Here is a tiny trained network, its code and every weight. The questions are about switching its units off for an input and a class, where a switched-off unit gives its printed mean instead of its output.

import numpy as np


def w(rows, s, z=0):
    codes = np.array(rows[::2]) - 128.0
    scale = np.full(codes.shape[1], s)
    scale[-1] = z or s
    return codes * scale


def norm(h):
    return h / np.sqrt((h * h).mean(-1, keepdims=True) + 1e-5)


def f(y):
    return np.maximum(y, 0)


def log_softmax(a):
    a = a - a.max(-1, keepdims=True)
    return a - np.log(np.exp(a).sum(-1, keepdims=True))


def net(x, mask):
    res = np.array(x, float).reshape(1, 6) / 4 @ E
    u = 0
    for l in range(2):
        y = f(norm(res) @ A[l][:, :-1].T + A[l][:, -1])
        res = res + np.where(mask[u : u + 11], y, B[l][:, -1]) @ B[l][:, :-1]
        u += 11
    return log_softmax(norm(res)[-1] @ U[:, :-1].T + U[:, -1])


A, B = {}, {}
E = w([
[103,120,89,185,141,90,100,89,59,120,103,165],'x0',
[86,45,63,35,140,117,89,162,129,93,72,100],'x1',
[185,109,114,143,112,175,132,208,106,68,95,204],'x2',
[166,209,103,108,127,186,108,147,48,201,41,31],'x3',
[237,50,136,130,117,204,95,22,102,144,160,117],'x4',
[129,94,81,169,2,114,127,149,184,207,108,119],'x5',
],0.0088)
A[0] = w([
[196,76,139,68,131,108,92,121,117,142,91,161,173],'L0N0',
[157,87,148,170,114,136,133,151,179,42,113,185,104],'L0N1',
[116,79,103,253,153,67,86,97,2,103,44,195,18],'L0N2',
[141,208,197,206,114,152,146,117,153,164,133,194,1],'L0N3',
[177,162,123,142,105,180,132,167,104,112,59,126,100],'L0N4',
[231,127,222,58,122,175,160,223,202,96,122,126,66],'L0N5',
[139,76,110,180,22,168,125,231,98,163,130,171,109],'L0N6',
[153,154,115,157,116,171,130,167,78,88,96,101,83],'L0N7',
[122,133,184,98,154,156,95,136,233,166,131,84,43],'L0N8',
[153,138,194,112,225,148,133,171,66,73,127,163,96],'L0N9',
[122,225,140,108,81,111,90,203,136,111,131,193,34],'L0N10',
],0.0093,0.003)
B[0] = w([
[131,93,164,203,139,162,141,133,94,90,114,80,196],'L0N0',
[180,72,136,110,177,65,106,155,86,185,144,168,227],'L0N1',
[52,192,51,79,27,190,187,154,140,146,204,145,236],'L0N2',
[207,110,150,162,99,96,115,189,135,118,228,9,199],'L0N3',
[171,71,122,112,160,56,124,167,98,186,171,162,200],'L0N4',
[48,182,42,99,32,162,163,123,98,134,180,166,230],'L0N5',
[174,199,135,80,182,124,104,70,211,60,75,127,227],'L0N6',
[152,85,170,81,150,82,113,144,110,154,136,170,186],'L0N7',
[63,157,34,157,109,127,110,96,80,140,152,171,165],'L0N8',
[162,219,154,93,185,161,68,91,247,57,92,108,253],'L0N9',
[101,101,135,223,146,163,207,117,77,124,65,153,196],'L0N10',
],0.012,0.0079)
A[1] = w([
[103,178,96,100,157,62,130,222,210,140,146,116,156],'L1N0',
[145,70,128,140,127,176,83,231,179,92,140,196,119],'L1N1',
[160,162,128,89,143,168,110,175,57,214,77,86,2],'L1N2',
[124,80,73,60,122,123,106,120,139,93,90,120,160],'L1N3',
[56,89,196,182,158,139,198,192,138,125,68,116,62],'L1N4',
[207,65,142,113,105,224,130,86,143,131,167,142,117],'L1N5',
[94,30,156,134,148,95,144,114,178,99,211,203,22],'L1N6',
[94,42,111,72,111,161,57,165,158,119,134,96,37],'L1N7',
[58,80,98,136,142,119,128,207,125,53,56,87,107],'L1N8',
[33,113,174,119,124,49,118,38,168,178,146,41,92],'L1N9',
[160,106,105,178,5,90,110,136,244,182,50,130,31],'L1N10',
],0.012,0.0027)
B[1] = w([
[86,29,109,168,121,169,99,76,105,139,82,92,246],'L1N0',
[194,100,101,57,88,75,173,80,130,161,99,127,198],'L1N1',
[55,92,182,79,104,31,71,137,179,148,168,199,172],'L1N2',
[168,180,131,175,155,148,130,156,136,136,215,102,195],'L1N3',
[98,77,131,167,118,197,98,97,86,161,71,113,149],'L1N4',
[26,84,116,222,141,141,173,145,111,116,20,107,197],'L1N5',
[81,183,174,71,126,102,41,177,101,207,113,107,191],'L1N6',
[152,183,184,195,83,95,158,106,153,134,186,118,159],'L1N7',
[198,157,197,225,101,130,169,134,121,131,187,89,178],'L1N8',
[252,97,69,70,108,128,189,163,133,96,66,216,180],'L1N9',
[77,199,186,62,250,190,92,103,114,37,160,128,180],'L1N10',
],0.012,0.013)
U = w([
[106,184,163,85,227,188,78,82,184,58,127,121,149],'0',
[70,103,183,82,117,42,50,166,126,232,142,164,148],'1',
[31,181,36,126,37,174,169,137,123,143,195,155,154],'2',
[62,68,143,247,128,184,158,124,87,151,40,108,114],'3',
[195,144,178,227,96,113,150,155,156,142,228,56,81],'4',
[206,100,79,77,115,116,166,130,139,139,93,188,234],'5',
[119,88,37,145,165,136,99,176,128,143,163,101,2],'6',
],0.014,0.0035)

Each question gives the input, the list of numbers given to net, and the class t.
The units are the neurons (one row each of A and B). Each row of codes is followed by its name. A weight is (code - 128) times the scale printed after its matrix; where a second scale follows, it is the last column's (A, B and U).
mask holds one flag per neuron, layer by layer. A switched-off neuron (its flag False) gives its mean, the last column of its row in B, instead of its output. The means were averaged over made-up inputs and are rounded, as every weight is.
A unit's drop is (log p(t) with every unit on - log p(t) with that unit switched off) / (log p(t) with every unit on - log p(t) with every unit switched off).
The circuit of an input: a set's keep is (log p(t) with only the set's units on - log p(t) with every unit switched off) / (log p(t) with every unit on - log p(t) with every unit switched off). Starting from the 12 units with the biggest drops (on a tie, the unit counted first), units are removed one at a time, each time the one whose removal leaves the highest keep (on an exact tie, the one counted first), for as long as the keep stays at least 0.8.
units of the circuit, in order: the units of the circuit, biggest drop first
unit that matters most: the unit with the biggest drop
top k neurons: the k neurons with the biggest drops, biggest first
top k neurons in layer l: the k neurons of layer l with the biggest drops, biggest first
input [6,-7,-2,6,-2,-6], class 4: unit that matters most : L0N3
input [-8,-7,8,0,-3,7], class 2: top 2 neurons : (L0N5 L0N9)
input [7,-8,8,4,-1,6], class 4: top 4 neurons : (L0N3 L0N5 L1N9 L0N4)
input [1,6,4,2,-7,6], class 3: top 2 neurons : (L0N10 L0N9)
input [-7,5,5,0,-3,2], class 2: top 2 neurons : (L0N5 L1N9)
input [-5,6,-1,-8,-6,-7], class 1: top 2 neurons in layer 1 : (L1N6 L1N10)
input [-7,7,-6,-8,1,-7], class 1: top 2 neurons : (L1N6 L0N6)
input [-7,7,-6,-1,6,5], class 2: top 2 neurons in layer 1 : (L1N0 L1N8)
input [-6,-4,8,5,-1,6], class 5: units of the circuit, in order : (L0N4 L0N6)
input [0,-6,-6,8,-1,-6], class 1: top 3 neurons : (L1N2 L0N6 L1N10)
input [6,0,3,-5,-8,0], class 3: top 4 neurons : (L0N10 L0N5 L1N4 L1N0)
input [-4,0,3,-8,-2,7], class 1: top 2 neurons : (L0N1 L1N6)
input [2,3,8,2,8,-6], class 3: top 2 neurons in layer 1 : (L1N5 L1N9)
input [6,0,1,-2,-1,-2], class 2: units of the circuit, in order : (L0N2)
input [-6,8,-2,0,3,2], class 4: top 2 neurons : (L0N2 L0N0)
input [0,-1,-2,1,8,-7], class 3: top 2 neurons in layer 1 : (L1N5 L1N10)
input [7,-1,8,-1,-6,-3], class 5: top 3 neurons : (L0N5 L0N1 L1N1)
input [0,-6,7,1,8,5], class 3: top 2 neurons in layer 1 : (L1N5 L1N9)
input [2,-5,-1,-2,-4,2], class 4: top 2 neurons : (L0N3 L1N5)
input [-5,6,-7,5,-6,7], class 0: units of the circuit, in order : (L1N10)
input [4,7,0,-3,-6,-5], class 4: top 2 neurons : (L1N8 L1N5)
input [-6,8,2,-7,-3,5], class 4: top 4 neurons in layer 0 : (L0N4 L0N2 L0N7 L0N6)
input [7,-4,0,6,0,-2], class 2: top 3 neurons : (L0N2 L0N1 L1N6)
input [7,4,-5,1,6,-5], class 2: top 2 neurons : (L0N2 L1N0)
input [4,5,7,3,-5,1], class 5: top 3 neurons in layer 0 : (L0N4 L0N7 L0N6)
input [5,-6,-5,-2,-6,-3], class 3: top 3 neurons in layer 1 : (L1N0 L1N3 L1N8)
input [-1,5,-4,7,4,1], class 1: units of the circuit, in order : (L1N2)
input [4,-5,-6,1,-2,-1], class 5: top 2 neurons in layer 0 : (L0N5 L0N0)
